M =
[[ 28.1  -6.6 -11.0  19.0   4.2  44.4 -27.2  12.4  -6.1  21.4   2.3  -2.8]
 [ 28.1  -6.6 -11.0  19.0   4.2  38.8 -27.2  12.4 -11.0  21.4   2.3  -2.8]
 [ -3.6  -6.6  10.3 -32.6   4.2 -31.3 -18.0   3.9  -6.1   8.3   2.3  -2.8]
 [ 28.1  -6.6 -11.0  19.0   4.2  38.8 -11.4  12.4  12.3  21.4   2.3  -2.8]
 [ 28.1  -6.6 -11.0  19.0   4.2  38.8 -27.2  12.4 -12.2  21.4   2.3  -2.8]
 [ 28.1  -6.6 -11.0  21.8   4.2  57.3 -27.2  12.4  -6.1  21.4   2.3  -2.8]
 [ 28.1  -6.6 -11.0  45.5   4.2  70.2 -27.2  12.4   3.7  21.4   2.3  -2.8]
 [ 28.1  -6.6 -11.0  10.6   4.2  35.1 -27.2  12.4  -6.1  21.4   2.3  -2.8]
 [ 28.1  -6.6 -11.0  42.7   4.2  72.1 -27.2  12.4  -6.1  21.4   2.3  -2.8]
 [ 28.1  -6.6 -11.0  19.0   4.2  38.8 -27.2  12.4  -8.6  21.4   2.3  -2.8]
 [ 28.1  -6.6 -11.0  19.0   4.2  38.8 -27.2  12.4  -6.1  21.4   2.3  -2.8]
 [ 18.3  -6.6 -11.0  -7.5   4.2  18.5 -27.2  12.4  -6.1  19.0   2.3  -2.8]
 [ -0.4  -6.6 -11.0  19.0   4.2  20.4   6.1  12.4  38.1  -4.1   2.3  -2.8]
 [ 28.1  -6.6 -11.0  19.0   4.2  38.8 -27.2  12.4  -6.1  21.4   2.3  -2.8]
 [ 16.7  -6.6 -11.0  19.0   4.1  38.8   0.3  12.4  36.8   6.0   2.3
   -2.8]]
The entry just right of the largest entry -> -27.2
The entry just left of the smallest entry?
Answer: 10.3
The entry just left of the largest entry is 4.2
The smallest entry?
Answer: -32.6
The maximum?
Answer: 72.1
The entry just right of 57.3: -27.2
The entry just right of the smallest entry is 4.2

data =
[[ 18.4 -18.4 -63.7  15.6   9.4  12.9  53.6   9.8 -57.5  -5.8]
 [  6.6   8.0 -31.8 -15.2 -16.9   4.3  11.1  27.7  15.4  -1.0]
 [ 22.4   8.0  12.9 -21.3  16.0 -38.9  23.9  45.5  30.0 -25.3]
 [ 18.4  18.6 -31.8   3.3  22.6 -47.6  19.6  36.6 -13.7 -44.8]
 [ 34.2  23.9   0.1  21.8 -10.3 -13.0  40.9  33.6  -6.4 -25.3]
 [ 34.2  23.9   0.1  21.8 -10.3 -13.0  40.9  33.6 -13.7 -30.2]
 [ 22.4  23.9 -44.6  28.0 -10.3   4.3  28.1  33.6 -42.9 -44.8]
 [ 10.6  -7.8 -25.4 -15.2 -16.9  30.2  19.6  36.6 -13.7 -10.7]
 [ -9.1 -18.4 -25.4  -9.0  55.6  -4.4  32.4  21.7   0.9 -10.7]
 [ 18.4 -18.4 -31.8  -9.0 -16.9  21.5  32.4  30.7 -28.3   3.9]
 [ 34.2  -2.5 -31.8 -33.7  -3.7   4.3  40.9  39.6   8.1 -20.5]
 [ 30.3  18.6 -38.2 -15.2 -10.3 -64.8   6.9  42.6   0.9 -35.1]]
Counting starts at 0.
The entry at row 2, column 0? 22.4
The entry directly above -44.6: 0.1
The entry in row 0 and column 2 -> -63.7
The entry in row 0 and column 0 is 18.4
The entry just right of the largest entry? -4.4
The entry in row 0 and column 1 -> -18.4
The minimum: -64.8
The entry just left of 3.3? -31.8
The entry in row 1 and column 0 -> 6.6
The maximum? 55.6
The entry directly above the smallest entry? 4.3
The bottom entry of the column that holds the largest entry? -10.3
The entry in the bottom-right corner? -35.1
The entry directly below 10.6? -9.1
The entry directly below 3.9? -20.5
The entry in row 2 and column 1? 8.0
The entry just right of 9.4? 12.9
The entry directly below -6.4? -13.7
The entry directly above the largest entry is -16.9
The entry directly below the largest entry? -16.9
The entry in the top-right corner? -5.8
The bottom-left entry: 30.3
The entry in row 1 and column 1? 8.0
The entry directly below -1.0 -> -25.3
The entry directly above -9.1? 10.6
The entry directly below 15.6? -15.2

arr =
[-16.8  35.1  45.1 -22.3 -39.7 -48.1 -46.5 -26.8 -22.7  44.9 -11.5 -65.6
  27.8  17.4  48.1]
The entry just left of -11.5: 44.9
The entry just right of 44.9?
A: -11.5
The minimum is -65.6
The largest entry?
A: 48.1
The entry just right of 45.1 -> -22.3
The entry just right of -48.1 is -46.5
